Here is a tiny trained network, its code and every weight. The questions are about switching its units off for an input and a target symbol, where a switched-off unit gives its printed mean instead of its output.

import numpy as np


def w(rows, s, z=0):
    codes = np.array(rows[::2]) - 128.0
    scale = np.full(codes.shape[1], s)
    scale[-1] = z or s
    return codes * scale


def f(y):
    return np.maximum(y, 0)


def softmax(a):
    e = np.exp(a - a.max(-1, keepdims=True))
    return e / e.sum(-1, keepdims=True)


def log_softmax(a):
    a = a - a.max(-1, keepdims=True)
    return a - np.log(np.exp(a).sum(-1, keepdims=True))


def net(x, mask):
    ids = ['ΔΩαβεθλμξτ'.index(c) for c in x.split()]
    T = len(ids)
    res = E[ids] + P[:T]
    u = 0
    for l in range(2):
        q, k, v = (res @ M[l].T for M in (Q, K, V))
        z = softmax(np.where(np.tri(T) > 0, q @ k.T / 3**0.5, -1e9)) @ v
        res = res + np.where(mask[u], z, O[l][:, -1]) @ O[l][:, :-1]
        u += 1
        y = f(res @ A[l][:, :-1].T + A[l][:, -1])
        res = res + np.where(mask[u : u + 8], y, B[l][:, -1]) @ B[l][:, :-1]
        u += 8
    return log_softmax(res[-1] @ U[:, :-1].T + U[:, -1])


Q, K, V, O, A, B = {}, {}, {}, {}, {}, {}
E = w([
[78,144,128,88,145,183,104,140,113],'Δ',
[88,97,155,159,94,101,92,149,117],'Ω',
[193,128,65,51,125,98,72,170,147],'α',
[143,144,135,119,103,63,195,104,192],'β',
[187,117,148,78,5,140,92,155,90],'ε',
[87,117,166,131,122,106,88,120,92],'θ',
[97,166,110,76,45,111,188,113,80],'λ',
[108,55,143,160,89,150,112,178,175],'μ',
[163,96,90,197,149,160,111,88,115],'ξ',
[110,98,119,156,154,150,213,143,73],'τ',
],0.027)
P = w([
[160,226,201,254,187,107,123,220,66],'0',
[135,230,149,181,154,117,183,242,85],'1',
[145,195,139,161,144,141,186,191,113],'2',
[146,171,133,153,138,137,172,151,133],'3',
[137,148,127,146,138,126,165,131,140],'4',
[141,129,120,136,136,123,163,115,151],'5',
[134,113,120,129,133,120,155,109,154],'6',
[131,99,117,124,130,117,150,99,158],'7',
[130,85,113,117,127,110,141,101,162],'8',
[132,80,110,118,117,120,141,78,165],'9',
[130,68,106,115,115,117,136,75,163],'10',
[134,53,102,105,118,105,134,87,163],'11',
[133,45,106,100,122,102,138,78,168],'12',
[113,38,95,113,101,103,128,67,162],'13',
],0.0085)
Q[0] = w([
[188,87,16,80,133,78,196,170,145],'0.h1',
[82,115,62,64,173,232,126,148,131],'0.h1',
[179,127,196,7,112,90,54,83,3],'0.h1',
],0.0074)
K[0] = w([
[105,65,108,152,26,225,205,133,121],'0.h1',
[75,216,74,66,242,253,49,138,197],'0.h1',
[71,178,165,62,146,98,106,44,108],'0.h1',
],0.0053)
V[0] = w([
[30,107,168,194,64,151,123,134,121],'0.h1',
[102,64,85,106,129,118,88,115,52],'0.h1',
[103,158,253,133,122,144,143,100,135],'0.h1',
],0.0055)
O[0] = w([
[166,119,65,185,44,69,145,48,235,254],'0.h1',
[254,126,35,232,89,149,132,77,125,204],'0.h1',
[66,165,104,68,57,143,123,73,89,36],'0.h1',
],0.0058,0.0012)
A[0] = w([
[81,72,183,161,187,164,141,169,78,48],'0.n1',
[101,124,108,120,100,152,148,174,101,141],'0.n2',
[141,35,240,135,178,181,81,104,126,63],'0.n3',
[171,84,100,201,173,103,143,77,100,145],'0.n4',
[196,255,110,107,175,167,85,152,154,101],'0.n5',
[119,140,109,103,141,169,146,150,157,4],'0.n6',
[134,81,77,179,129,125,73,116,116,246],'0.n7',
[3,147,114,109,103,92,115,83,191,171],'0.n8',
],0.0081,0.0027)
B[0] = w([
[201,132,130,177,80,123,120,236,121,207],'0.n1',
[125,77,115,220,47,101,145,80,187,190],'0.n2',
[30,221,61,164,79,83,142,162,153,165],'0.n3',
[205,168,84,84,106,195,225,145,118,197],'0.n4',
[41,135,107,167,162,64,112,113,79,254],'0.n5',
[118,64,57,114,121,133,157,121,116,138],'0.n6',
[80,143,211,102,215,199,165,83,103,233],'0.n7',
[117,99,107,78,129,254,214,102,196,169],'0.n8',
],0.008,0.0063)
Q[1] = w([
[169,66,180,77,193,86,53,46,158],'1.h1',
[64,103,122,132,52,159,3,155,97],'1.h1',
[86,138,112,170,244,138,143,169,196],'1.h1',
],0.0057)
K[1] = w([
[122,87,70,132,178,62,96,100,145],'1.h1',
[72,220,150,132,72,199,3,134,128],'1.h1',
[35,74,52,176,183,150,134,215,197],'1.h1',
],0.0043)
V[1] = w([
[116,64,243,169,89,192,176,137,148],'1.h1',
[63,46,159,102,87,187,204,95,11],'1.h1',
[219,254,206,119,87,144,155,145,120],'1.h1',
],0.0053)
O[1] = w([
[177,230,42,102,199,86,50,177,80,131],'1.h1',
[83,37,180,186,147,34,132,232,103,252],'1.h1',
[130,134,100,199,132,139,105,254,49,223],'1.h1',
],0.0081,0.0025)
A[1] = w([
[118,101,111,132,121,154,129,89,145,255],'1.n1',
[120,86,113,158,157,116,131,147,142,191],'1.n2',
[99,112,134,148,136,124,65,153,136,130],'1.n3',
[134,151,128,164,255,171,130,106,141,97],'1.n4',
[147,82,139,106,89,182,162,110,152,113],'1.n5',
[182,105,192,126,79,190,184,123,190,138],'1.n6',
[120,127,102,132,128,79,140,174,122,64],'1.n7',
[109,138,136,90,165,166,201,114,213,100],'1.n8',
],0.013,0.0049)
B[1] = w([
[139,174,160,74,135,91,161,234,146,219],'1.n1',
[159,159,144,84,149,80,126,133,157,228],'1.n2',
[128,145,153,171,183,112,108,98,121,175],'1.n3',
[77,90,121,140,152,182,111,116,98,165],'1.n4',
[105,175,141,175,122,216,114,47,162,199],'1.n5',
[79,191,97,175,169,56,74,132,2,183],'1.n6',
[123,98,181,130,106,116,122,2,130,254],'1.n7',
[199,94,142,123,101,205,123,157,125,224],'1.n8',
],0.012,0.0091)
U = w([
[67,161,166,121,181,80,81,101,121,200],'Δ',
[115,141,131,128,125,120,125,129,116,1],'Ω',
[115,128,135,131,121,126,123,123,122,17],'α',
[136,120,199,109,110,179,126,119,158,158],'β',
[125,86,139,134,89,129,71,135,102,101],'ε',
[153,114,155,142,142,115,149,101,130,80],'θ',
[69,119,134,131,86,134,148,95,125,108],'λ',
[108,107,150,128,124,130,112,115,129,23],'μ',
[117,102,112,137,137,143,116,123,112,110],'ξ',
[86,143,104,83,117,73,146,245,95,215],'τ',
],0.013,0.0042)

Each question gives the input, a string of symbols that net reads in full, and the target symbol t.
The units are the heads (3 rows each of Q, K, V and O) and the neurons (one row each of A and B). Each row of codes is followed by its name. A weight is (code - 128) times the scale printed after its matrix; where a second scale follows, it is the last column's (O, A, B and U).
mask holds one flag per unit, layer by layer, with each layer's heads first. A switched-off unit (its flag False) gives its mean, the last column of its rows in O or B, instead of its output. The means were averaged over made-up inputs and are rounded, as every weight is.
A unit's drop is (log p(t) with every unit on - log p(t) with that unit switched off) / (log p(t) with every unit on - log p(t) with every unit switched off).
The circuit of an input: a set's keep is (log p(t) with only the set's units on - log p(t) with every unit switched off) / (log p(t) with every unit on - log p(t) with every unit switched off). Starting from the 12 units with the biggest drops (on a tie, the unit counted first), units are removed one at a time, each time the one whose removal leaves the highest keep (on an exact tie, the one counted first), for as long as the keep stays at least 0.8.
circuit, biggest first: the units of the circuit, biggest drop first
unit that matters most: the unit with the biggest drop
top k neurons: the k neurons with the biggest drops, biggest first
top k neurons in layer l: the k neurons of layer l with the biggest drops, biggest first
drop when u is switched off: that unit's drop, to one decimal
input Δ Ω τ β Ω, target τ: top 2 neurons : (0.n8; 1.n7)
input λ α α α ε, target ε: circuit, biggest first : (1.h1; 1.n1)
input α β μ Δ α τ α τ τ α α Δ Δ, target β: unit that matters most : 0.n5
input α μ Ω λ τ Δ α ε Ω, target τ: circuit, biggest first : (1.n7; 0.n8; 1.n5; 1.h1)
input α Δ α τ τ τ τ α ε λ Δ, target τ: top 3 neurons : (1.n7; 0.n3; 0.n1)
input λ θ τ μ Δ α Δ α β ξ Δ, target β: circuit, biggest first : (0.n8; 1.n8)
input β β Δ λ τ α Δ μ ε α μ, target τ: top 3 neurons : (1.n7; 0.n3; 1.n6)
input α τ τ α α Δ Ω α, target β: top 2 neurons : (1.n5; 1.n8)
input Δ τ ε α Ω α Δ, target τ: top 2 neurons : (1.n7; 1.n5)
input θ α Ω λ α α α α τ θ, target τ: top 3 neurons : (0.n3; 1.n7; 1.n5)
input Δ α Δ ε Δ α ε μ, target Δ: top 2 neurons : (1.n6; 1.n3)
input Δ τ μ α τ θ ε θ, target τ: circuit, biggest first : (1.n7; 1.n5)
input α α α ε α α α α Δ τ α, target β: top 2 neurons in layer 1 : (1.n8; 1.n5)
input α α β, target β: top 3 neurons : (1.n8; 0.n8; 0.n1)
input ξ Δ μ μ, target τ: unit that matters most : 0.h1
input α μ τ μ β τ Δ τ Δ τ λ ε α, target τ: top 2 neurons in layer 0 : (0.n1; 0.n4)
input α Δ β, target β: top 2 neurons in layer 1 : (1.n8; 1.n1)
input τ Δ Ω ξ μ α τ ε μ α, target τ: top 3 neurons : (1.n7; 1.n5; 1.n1)
input τ τ Δ ε λ α ξ ξ, target ξ: top 3 neurons : (1.n4; 0.n4; 0.n7)
input β α α ε, target ε: top 2 neurons in layer 0 : (0.n7; 0.n5)
input α μ α τ α τ ε τ α α τ Δ τ, target θ: top 4 neurons in layer 1 : (1.n7; 1.n1; 1.n2; 1.n6)
input α μ α ξ, target ξ: drop when 0.n3 is switched off : 0.0
input μ α α ε θ α α Δ τ α ε θ θ, target β: drop when 0.h1 is switched off : -0.3
input τ τ α, target Δ: drop when 0.n5 is switched off : 0.3
